Below are the code and all the weights of a small trained network. Each question names an input and a target symbol and asks about switching units off, where a switched-off unit gives its printed mean instead of its output.

import numpy as np


def w(rows, s, z=0):
    codes = np.array(rows[::2]) - 128.0
    scale = np.full(codes.shape[1], s)
    scale[-1] = z or s
    return codes * scale


def f(y):
    return y / 2 * (1 + np.tanh(0.7978845608 * (y + 0.044715 * y**3)))


def softmax(a):
    e = np.exp(a - a.max(-1, keepdims=True))
    return e / e.sum(-1, keepdims=True)


def log_softmax(a):
    a = a - a.max(-1, keepdims=True)
    return a - np.log(np.exp(a).sum(-1, keepdims=True))


def net(x, mask):
    ids = ['βγδεζηθλμξπτφψω'.index(c) for c in x.split()]
    T = len(ids)
    res = E[ids] + P[:T]
    u = 0
    for l in range(3):
        q, k, v = (res @ M[l].T for M in (Q, K, V))
        z = softmax(np.where(np.tri(T) > 0, q @ k.T / 3**0.5, -1e9)) @ v
        res = res + np.where(mask[u], z, O[l][:, -1]) @ O[l][:, :-1]
        u += 1
        y = f(res @ A[l][:, :-1].T + A[l][:, -1])
        res = res + np.where(mask[u : u + 4], y, B[l][:, -1]) @ B[l][:, :-1]
        u += 4
    return log_softmax(res[-1] @ U[:, :-1].T + U[:, -1])


Q, K, V, O, A, B = {}, {}, {}, {}, {}, {}
E = w([
[167,158,165,143,150,144,108,223,146],'β',
[110,182,58,191,122,177,98,187,147],'γ',
[157,99,85,46,28,120,73,96,125],'δ',
[147,143,148,224,6,131,6,131,191],'ε',
[45,81,109,125,130,62,188,144,90],'ζ',
[101,91,116,23,102,82,220,118,161],'η',
[44,144,126,22,216,160,177,101,124],'θ',
[147,118,138,112,138,56,38,89,55],'λ',
[99,73,123,134,164,15,192,134,152],'μ',
[146,113,49,129,48,92,80,92,107],'ξ',
[127,146,181,240,94,162,124,216,71],'π',
[128,151,237,136,64,183,93,110,203],'τ',
[191,39,81,105,80,136,87,56,61],'φ',
[51,46,8,82,103,143,229,56,202],'ψ',
[53,84,78,162,197,85,230,84,145],'ω',
],0.012)
P = w([
[78,200,128,3,139,16,45,230,161],'0',
[110,67,93,216,149,36,102,112,164],'1',
[97,95,90,189,132,77,98,91,169],'2',
[73,139,91,194,107,111,96,76,148],'3',
[80,128,86,173,79,143,133,82,153],'4',
[129,107,122,169,131,141,134,72,129],'5',
[94,127,98,161,119,186,145,68,127],'6',
[118,117,135,163,158,178,135,56,104],'7',
[108,96,130,156,160,184,158,69,109],'8',
[123,79,138,145,160,190,188,94,100],'9',
[96,100,146,136,161,192,186,99,99],'10',
[89,121,134,116,166,185,182,120,119],'11',
],0.007)
Q[0] = w([
[228,211,144,139,78,144,49,127,123],'0.h0',
[2,56,179,16,153,26,178,127,13],'0.h0',
[36,70,73,89,108,67,177,199,149],'0.h0',
],0.0067)
K[0] = w([
[154,106,147,223,2,228,116,160,134],'0.h0',
[85,162,211,37,150,11,88,216,43],'0.h0',
[81,146,159,109,41,98,181,209,179],'0.h0',
],0.0062)
V[0] = w([
[167,185,197,75,136,40,78,180,134],'0.h0',
[159,104,183,62,127,178,147,91,112],'0.h0',
[13,3,77,85,28,191,217,121,166],'0.h0',
],0.0063)
O[0] = w([
[119,177,60,67,126,130,188,163,123,164],'0.h0',
[49,42,124,133,2,101,158,160,116,2],'0.h0',
[74,169,145,169,124,47,50,68,79,254],'0.h0',
],0.0076,0.0024)
A[0] = w([
[121,56,108,77,175,118,68,172,2,245],'0.n0',
[104,154,196,105,193,120,132,38,213,141],'0.n1',
[70,177,106,23,117,138,106,52,73,243],'0.n2',
[133,178,54,146,62,126,85,88,151,3],'0.n3',
],0.0067,0.0017)
B[0] = w([
[163,174,91,154,1,161,145,58,170,199],'0.n0',
[31,88,144,63,44,87,155,190,79,187],'0.n1',
[158,61,79,207,97,84,129,117,199,253],'0.n2',
[195,99,195,77,169,141,127,157,93,170],'0.n3',
],0.0099,0.004)
Q[1] = w([
[52,55,78,83,150,4,220,116,197],'1.h0',
[126,187,192,188,80,172,3,158,140],'1.h0',
[33,34,90,208,204,46,164,106,181],'1.h0',
],0.007)
K[1] = w([
[138,205,75,126,148,60,100,194,133],'1.h0',
[96,95,134,169,123,175,248,77,2],'1.h0',
[141,172,41,67,94,90,89,152,155],'1.h0',
],0.0086)
V[1] = w([
[97,156,136,133,103,142,91,160,38],'1.h0',
[194,99,140,68,64,115,93,172,181],'1.h0',
[166,106,181,135,2,139,118,163,82],'1.h0',
],0.0071)
O[1] = w([
[245,65,118,195,93,134,178,160,63,14],'1.h0',
[96,165,196,88,169,98,27,103,255,252],'1.h0',
[125,88,216,215,115,175,52,200,246,114],'1.h0',
],0.0065,0.0041)
A[1] = w([
[253,165,174,147,176,172,80,169,73,5],'1.n0',
[113,81,38,217,147,181,50,159,94,2],'1.n1',
[124,133,218,151,43,201,77,123,153,102],'1.n2',
[92,101,76,216,187,178,125,145,123,243],'1.n3',
],0.0058,0.0013)
B[1] = w([
[10,203,14,75,253,187,153,208,215,166],'1.n0',
[142,205,196,42,149,167,176,117,146,175],'1.n1',
[88,188,68,40,165,129,225,177,77,252],'1.n2',
[129,35,186,15,17,31,133,184,138,179],'1.n3',
],0.0055,0.0031)
Q[2] = w([
[81,113,85,92,205,91,163,141,91],'2.h0',
[65,108,126,164,207,16,178,14,229],'2.h0',
[133,225,147,16,60,166,2,191,90],'2.h0',
],0.0075)
K[2] = w([
[60,180,163,81,139,77,188,153,205],'2.h0',
[143,217,6,106,89,21,73,186,179],'2.h0',
[120,1,229,198,56,191,211,66,140],'2.h0',
],0.0067)
V[2] = w([
[16,142,208,68,113,179,223,166,128],'2.h0',
[213,228,205,82,155,96,58,215,48],'2.h0',
[141,254,59,229,112,251,141,151,149],'2.h0',
],0.0063)
O[2] = w([
[250,80,200,121,135,118,202,179,166,39],'2.h0',
[126,201,146,181,148,225,178,2,119,2],'2.h0',
[116,143,62,214,93,157,149,211,163,64],'2.h0',
],0.0093,0.0035)
A[2] = w([
[158,149,162,254,186,101,132,185,174,208],'2.n0',
[138,34,70,114,140,100,166,197,55,127],'2.n1',
[142,92,158,70,64,85,6,148,155,5],'2.n2',
[240,135,118,163,102,123,50,27,108,77],'2.n3',
],0.0068,0.0034)
B[2] = w([
[92,55,149,114,87,165,113,101,81,161],'2.n0',
[210,254,150,174,75,204,50,118,125,161],'2.n1',
[156,141,155,211,178,105,194,122,109,253],'2.n2',
[177,140,141,138,147,59,141,201,246,166],'2.n3',
],0.0094,0.011)
U = w([
[164,180,149,160,200,149,239,92,165,57],'β',
[99,177,43,171,123,116,194,102,73,88],'γ',
[90,141,211,144,148,147,91,82,179,49],'δ',
[117,176,211,206,106,194,72,42,166,63],'ε',
[117,102,22,132,50,84,82,136,127,188],'ζ',
[104,94,121,107,183,79,202,148,115,94],'η',
[221,147,102,198,125,102,84,151,238,138],'θ',
[78,119,74,43,128,141,128,173,162,141],'λ',
[137,79,73,24,161,114,162,98,71,192],'μ',
[60,138,135,106,101,157,55,58,99,128],'ξ',
[105,73,121,216,107,165,173,160,97,191],'π',
[120,65,254,52,51,127,154,102,183,129],'τ',
[14,99,160,148,95,113,97,235,157,87],'φ',
[108,117,187,191,143,117,120,80,54,133],'ψ',
[169,163,125,104,32,136,93,56,68,254],'ω',
],0.0057,0.0055)

Each question gives the input, a string of symbols that net reads in full, and the target symbol t.
The units are the heads (3 rows each of Q, K, V and O) and the neurons (one row each of A and B). Each row of codes is followed by its name. A weight is (code - 128) times the scale printed after its matrix; where a second scale follows, it is the last column's (O, A, B and U).
mask holds one flag per unit, layer by layer, with each layer's heads first. A switched-off unit (its flag False) gives its mean, the last column of its rows in O or B, instead of its output. The means were averaged over made-up inputs and are rounded, as every weight is.
A unit's drop is (log p(t) with every unit on - log p(t) with that unit switched off) / (log p(t) with every unit on - log p(t) with every unit switched off).
The circuit of an input: a set's keep is (log p(t) with only the set's units on - log p(t) with every unit switched off) / (log p(t) with every unit on - log p(t) with every unit switched off). Starting from the 12 units with the biggest drops (on a tie, the unit counted first), units are removed one at a time, each time the one whose removal leaves the highest keep (on an exact tie, the one counted first), for as long as the keep stays at least 0.8.
circuit, biggest first: the units of the circuit, biggest drop first
unit that matters most: the unit with the biggest drop
top k neurons: the k neurons with the biggest drops, biggest first
k most important neurons of layer l: the k neurons of layer l with the biggest drops, biggest first
input π β ω λ τ π π γ π λ, target θ: circuit, biggest first	0.n0; 2.n3
input η λ β ε τ ε, target τ: 2 most important neurons of layer 1	1.n0; 1.n2
input μ β λ θ δ, target θ: top 2 neurons	2.n3; 0.n2
input γ θ ζ ζ π β δ λ ξ, target θ: circuit, biggest first	2.n3; 0.n1; 1.n2
input β ψ τ β β ζ ψ τ λ, target θ: 2 most important neurons of layer 2	2.n3; 2.n0
input δ λ γ λ π η θ μ π, target π: circuit, biggest first	1.h0; 2.h0; 0.n2
input η ψ β ω, target η: unit that matters most	1.h0
input ε γ ω ξ τ π λ λ π ω π, target ω: circuit, biggest first	1.h0; 2.n1; 2.n2
input θ μ β π λ ζ π β η, target θ: top 2 neurons	2.n1; 0.n2
input ψ μ η μ λ ψ, target ψ: top 2 neurons	2.n2; 0.n2
input λ β θ φ γ, target φ: circuit, biggest first	0.n0; 2.h0; 0.n2; 1.n3
input η φ ε ε, target φ: circuit, biggest first	0.n0; 1.h0; 2.h0
input λ ξ θ τ π φ η, target λ: circuit, biggest first	0.h0; 2.n2
input λ β μ γ ε γ ξ π, target π: top 3 neurons	0.n2; 2.n0; 1.n0
input λ β π β λ φ η ε π π φ π, target φ: unit that matters most	1.n0
input ξ π ω η ψ ξ π φ, target θ: circuit, biggest first	2.n3; 0.n0
input δ τ μ γ φ φ τ μ τ μ τ π, target τ: 3 most important neurons of layer 0	0.n2; 0.n1; 0.n0
input ξ θ ω ψ λ β π β π ζ, target ξ: 3 most important neurons of layer 0	0.n2; 0.n3; 0.n1
input β ψ φ τ θ, target β: circuit, biggest first	2.h0; 0.n2
input β τ δ λ φ μ, target β: unit that matters most	2.h0
input θ ω π β, target ω: 2 most important neurons of layer 0	0.n0; 0.n2
input λ τ β ξ δ θ, target λ: circuit, biggest first	0.h0; 2.n2
input η ω φ θ, target η: 2 most important neurons of layer 2	2.n2; 2.n1
input π φ ε, target φ: circuit, biggest first	0.n0; 2.h0; 1.h0
input λ β β λ τ, target τ: top 2 neurons	0.n2; 0.n1
